Each row is followed by one of two labels, saying whether the row has a hidden trait. Each part has a new trait and two new labels.
(in the rows, 100 means zero)
107  116  87  84  95  105  95  128  122  79  133  88  106  96  104  99  109  120  150  115  109  108  128  116  115  100  115  114 : K
109  112  131  80  78  107  100  118  92  69  111  108  102  107  115  99  93  127  117  109  83  69  85  117  96  98  79  98 : J
100  111  96  83  114  113  97  117  108  95  114  104  95  99  64  107  65  111  89  103  124  124  88  98  121  107  95  118 : K
97  68  104  123  122  98  90  94  88  108  85  84  97  98  96  112  90  81  53  87  121  115  106  78  89  111  100  98 : J
106  124  104  71  91  103  99  144  121  84  135  102  103  99  148  96  107  119  147  122  93  89  114  119  111  95  108  103 : J
99  112  112  85  89  92  96  121  111  58  93  100  109  96  133  92  130  103  154  118  93  95  116  121  109  95  113  104 : J
89  74  133  93  103  91  100  61  101  108  78  92  98  103  127  106  99  93  19  97  83  83  95  99  87  107  76  86 : J
107  136  92  94  90  121  95  173  122  77  130  101  102  96  62  101  74  122  149  108  136  109  83  111  127  103  105  123 : K
112  162  65  109  89  99  98  135  136  54  142  103  98  92  120  86  137  151  200  113  96  92  132  113  101  85  147  96 : K
111  93  117  73  92  100  101  92  84  88  111  106  101  108  123  99  95  138  120  102  75  62  90  101  87  97  95  84 : J
100  144  74  99  65  115  107  152  127  90  117  107  108  101  75  91  101  67  78  123  108  134  91  120  138  101  85  132 : J
106  107  63  89  110  119  93  131  125  126  156  74  103  98  65  106  72  142  79  102  112  120  107  91  116  112  117  103 : K
96  114  107  62  87  99  103  108  127  114  122  101  104  100  98  98  100  108  105  123  96  115  111  119  118  103  92  113 : J
114  110  123  84  114  108  99  104  89  109  132  92  100  105  94  97  81  132  138  94  124  65  80  92  92  99  96  83 : K
108  99  98  48  110  117  99  112  109  135  131  94  101  97  53  108  56  140  94  101  115  97  83  98  107  108  106  108 : K
95  71  86  112  125  101  94  89  99  135  72  79  99  96  70  106  87  51  22  92  137  132  113  61  103  119  103  105 : K
88  117  107  89  98  103  99  103  117  133  82  99  94  95  97  105  96  59  45  106  120  127  106  107  126  101  75  118 : J
91  61  128  114  122  101  94  60  70  133  65  87  95  104  87  114  77  49  0  85  111  121  92  70  96  115  53  109 : J
105  79  72  123  102  97  86  111  105  90  117  76  108  98  130  98  124  120  149  98  97  104  144  86  75  103  134  91 : K

New part:
100  98  147  111  77  93  97  102  99  106  118  147  113  123  91  114  103  100  92  103  109  101 : (28)
102  114  186  125  73  110  101  105  108  44  87  138  107  123  58  123  92  87  36  108  92  97 : (27)
109  97  96  82  86  102  101  103  107  128  125  95  106  100  104  123  99  76  85  106  100  103 : (28)
101  93  139  99  85  96  99  103  121  105  143  118  110  107  96  135  94  81  80  104  90  100 : (27)
112  104  103  77  84  99  102  105  114  129  113  89  115  93  102  124  94  78  90  112  107  97 : (28)
111  109  101  76  83  107  106  106  108  132  78  112  114  101  88  114  98  83  103  109  107  94 : (27)
96  91  140  102  90  93  95  104  123  113  132  130  108  117  91  133  95  87  77  100  90  101 : (27)
107  116  134  112  80  108  103  108  111  73  82  121  107  120  72  122  93  87  46  108  95  96 : (27)
110  96  102  70  88  94  101  108  119  135  126  80  113  97  117  127  92  69  81  110  102  98 : (28)
113  105  38  65  96  101  105  104  97  183  105  78  110  96  115  106  101  67  97  108  109  100 : (27)
112  105  200  106  78  102  101  107  125  39  105  114  109  110  80  137  88  90  70  111  98  99 : (27)
109  110  92  92  96  103  105  109  101  118  103  95  111  114  97  112  94  69  70  106  98  100 : (27)
103  99  138  106  77  101  102  101  96  100  87  135  113  116  93  111  100  84  56  108  117  99 : (28)
109  111  78  73  86  109  106  105  98  168  69  97  115  108  95  104  96  74  77  108  112  94 : (27)
107  101  121  89  93  102  100  102  96  132  107  108  102  106  95  111  105  80  92  106  105  102 : (28)
98  109  88  84  94  104  102  105  86  153  76  128  109  125  94  96  94  59  47  111  123  98 : (28)
100  86  113  94  88  94  98  104  123  151  132  113  104  110  104  130  98  80  50  102  93  100 : (28)
105  94  120  98  89  98  96  105  116  109  113  122  103  111  96  124  101  84  77  103  96  101 : (28)
90  84  200  132  62  97  95  104  146  22  159  162  121  128  65  162  89  101  75  98  74  97 : (27)
107  99  110  89  91  101  100  104  131  113  117  101  112  103  96  123  95  84  77  106  99  100 : (28)
108  111  85  78  69  118  110  105  105  176  25  122  127  117  74  93  95  75  69  113  122  90 : (27)
115  100  74  64  96  98  102  105  112  160  107  75  102  91  114  115  100  67  93  110  105  98 : (27)
100  92  142  95  78  95  98  104  128  103  144  114  110  109  101  136  89  78  77  104  91  102 : (27)
108  102  106  89  83  106  102  100  100  151  93  108  109  104  94  112  107  93  104  105  106  99 : (28)
112  105  78  73  90  102  103  107  101  167  105  87  109  100  111  110  95  65  82  106  102  99 : (27)
110  107  77  83  96  104  104  105  97  147  99  96  111  108  102  107  99  71  86  107  103  99 : (27)
113  99  132  92  82  104  99  102  101  123  92  122  106  114  94  107  104  89  97  106  112  101 : (28)
105  107  110  111  76  111  100  102  104  67  77  138  112  121  62  112  103  98  72  109  104  94 : (27)
105  119  166  119  76  111  104  108  108  49  86  131  109  129  66  125  90  84  51  109  95  94 : (27)
